cols: C B M D
S: [127 120 156 135]
R: [134  77 177 121]
W: [120 101  91 142]
L: [120 120  91 120]
G: [135 156 135 140]
q: [120 156 135] -> S
dup G:  -> [135]
common L S:  -> [120]
dup L:  -> [120]
q: [120 101] -> W
down: [101 120] -> B

cols: nolo Pef kubu mafo nev fego Korun Rin
P: [142 154  81 172  96 140  94 137]
Y: [123 125 125 127 125 127 133 128]
K: [128 123 128 128 124 127 134 132]
V: [128 126 128 130 131 127 129 131]
J: [121 128 123 127 134 128 124 132]
Z: [106 109 163  85 160 109 166 125]
T: [137 128 123 127 127 130 126 126]
X: [127 123 126 127 128 127 126 130]
down: [137 128 132] -> Rin
q: [106 109 163  85 160 109 166 125] -> Z
down: [123 128 128 121 106 137 127] -> nolo
q: [123 128 128 124 127 134 132] -> K
q: [123 126 127 128 127 126 130] -> X

cols: Fuso gato Vila mosa rul Fofor vufer geva
fep: [ 99 152 129 127 109  95 133 166]
git: [104  97 159  79 162 115 165 118]
Situg: [164  87 124 128 157 168 125  88]
nol: [127 130 129 125 136 128 123 130]
Mape: [108 145 130 125 114 106 125 156]
pul: [ 98 157 137 123 129  91 130 169]
gukis: [128 125 126 128 128 126 128 128]
Subat: [101 146 135 130 107 159 122 159]
Ger: [124 129 128 129 128 128 128 125]
Gusif: [ 98 157 137 123 109  91 130 169]
down: [127 108  98 128 101 124  98] -> Fuso
q: [124 129 128 129 128 128 128 125] -> Ger
dup Subat:  -> [159]
down: [125 123 128 130 129] -> mosa
q: [127 130 129 125 136 128 123 130] -> nol

cols: gini dos rog muzas dobov Nere
H: [149 124 149 129 149 124]
N: [118 139  80  97 124 125]
E: [126 134  89 155 122 142]
U: [115 106 116 105 128 103]
F: [ 99 106 131 129 126 123]
Q: [128 128 117 133 136 136]
q: [128 128 117 133 136 136] -> Q
common E F:  -> [126]
q: [ 99 106 131 129 126 123] -> F
common F E:  -> [126]
q: [126 134  89 155 122 142] -> E
down: [142 103] -> Nere
down: [155 105] -> muzas

cols: moba Zefot Kap gisir zave
febi: [158  97 165  92 134]
teso: [125 126 129 124 130]
Reru: [140 108 145 106 129]
Vavof: [128 130 122 125 120]
zodap: [ 98 122 130 134 131]
vanok: [126 129 127 126 127]
riv: [127 134 127 135 131]
mebar: [ 97 168  78 164 114]
Foz: [ 97 133 131 152 162]
Zomi: [128 130 129 127 128]
nezu: [133 136 125 130 126]
nis: [128 129 128 129 126]
q: [128 130 129 127 128] -> Zomi
q: [ 97 133 131 152 162] -> Foz
down: [128  98] -> moba
common nezu Foz:  -> [133]
common Reru nis:  -> [129]

cols: rivep Luzi roze Vepo niz ralof
vaku: [ 96 119 118 163 163 116]
lupes: [125  96 119 119 119 100]
godo: [ 96  96 126 118 178 107]
dup vaku:  -> [163]
dup godo:  -> [96]
q: [ 96 119 118 163 163 116] -> vaku
q: [125  96 119] -> lupes
common lupes godo:  -> [96]
q: [ 96  96 126 118] -> godo
dup lupes:  -> [119]

cols: vik Fakek Kovi Rigul Vege
pigi: [169 114 111 120 119]
vili: [154  72 109 109 177]
roden: [178 114 109 121 122]
Laza: [121 121 121 109 124]
salur: [169 114 111 120 123]
Mep: [166 113 120 123 122]
fiki: [186  95 118 136 128]
Vup: [147  81 118 113 168]
tema: [169 114 111 181 101]
zusi: [168  70 108  99 184]
Gizu: [115 127 136 137 139]
q: [109 121] -> roden
down: [109 109 121 111 120 118 118] -> Kovi
q: [169 114 111 120 119] -> pigi
dup Laza:  -> [121]
down: [120 109 121 109 120 123 136 113 181] -> Rigul

cols: timos teg Dag noz Muzu ton laso rusiz veko
dako: [133 126 128 145 102 128  68 119 131]
funoz: [134 129 127 104  80 128 139 152 116]
tur: [130 122 128 120 128 127 122 120 117]
Bes: [129 126 128 125 164 132 116 123 124]
Zuto: [135 128 127 134 125 127 122 131 139]
mag: [125 125 128 127 125 128 130 111 129]
dup dako:  -> [128]
down: [126 128 125] -> teg
q: [130 122 128 120 128 127 122 120] -> tur

cols: kezo bisi suvob kana pasor bab
Zer: [181 104 151  90 163 169]
Busu: [137 106 174 117 121 127]
masul: [164 106 170 121 112 122]
kefel: [146 127 114 136 148 146]
tose: [134 109 167 111 116 124]
zuza: [143 106 175 113 119 130]
kifud: [133 110 161 122 112 120]
Meso: [122 100 154  91 164 162]
gez: [142 165 166 110 118 128]
q: [137 106 174 117 121 127] -> Busu
common Busu kefel:  -> [127]
q: [100 154] -> Meso

cols: ror zigu gobiv difo
Dovul: [112 121 143 137]
mub: [158 126 178 127]
zum: [121 157 133  82]
lodu: [157 120 165 126]
common lodu zum:  -> [157]
q: [165 126] -> lodu
q: [121 157 133  82] -> zum
q: [121 157 133] -> zum
common zum Dovul:  -> [121]

cols: Kese Kuf lovu ris
nodav: [119 180 166 128]
Zate: [139 113 159 126]
Gibo: [151 119 179  94]
Mez: [151 119 179  97]
vikor: [153 138 181 112]
q: [151 119 179  94] -> Gibo
down: [ 94  97 112] -> ris
q: [139 113 159 126] -> Zate
q: [153 138 181 112] -> vikor

cols: fipop nifu gime sido bozil Lan faful
fefe: [128 128 138 110 127  88 134]
kitaf: [128 128 144 110 127 144 137]
Vef: [128 128 138 110 154  88 134]
q: [128 144 110 127] -> kitaf
q: [128 128 138 110 127  88 134] -> fefe
dup fefe:  -> [128]

cols: Til toviv muko vika ligi Lezof zem
tifa: [106 151 136 121 137 133 146]
dit: [120 151 120 136  89 106 132]
lag: [126 127 125 127 120 124 129]
kop: [149 136 138  86  89  99 165]
gipa: [117 155 138 117 102 130 143]
pum: [ 92 115 114 129  63 126 180]
Soz: [124  77 114 134  79 100 175]
togu: [120 163 136 139  82 106 130]
common lag dit:  -> [120]
q: [106 151 136 121 137 133 146] -> tifa
common lag togu:  -> [120]

cols: Vakom Sigo Ret Kub nufu
Lolu: [136 120 119 143 143]
suso: [129 119 120 151 154]
nafu: [175 135  78 129 124]
gakip: [136 120 119 143 115]
Pip: [115 138  91 141 136]
lefos: [129 154 151 120 119]
gatis: [124 124 115 153 150]
bipig: [169 140  70 138 136]
down: [124 115 136 119] -> nufu
q: [115 138  91 141 136] -> Pip
q: [136 120 119 143 115] -> gakip
q: [119 120 151 154] -> suso
down: [136 119 150] -> nufu
down: [ 91 151] -> Ret
common gatis Pip:  -> [115]

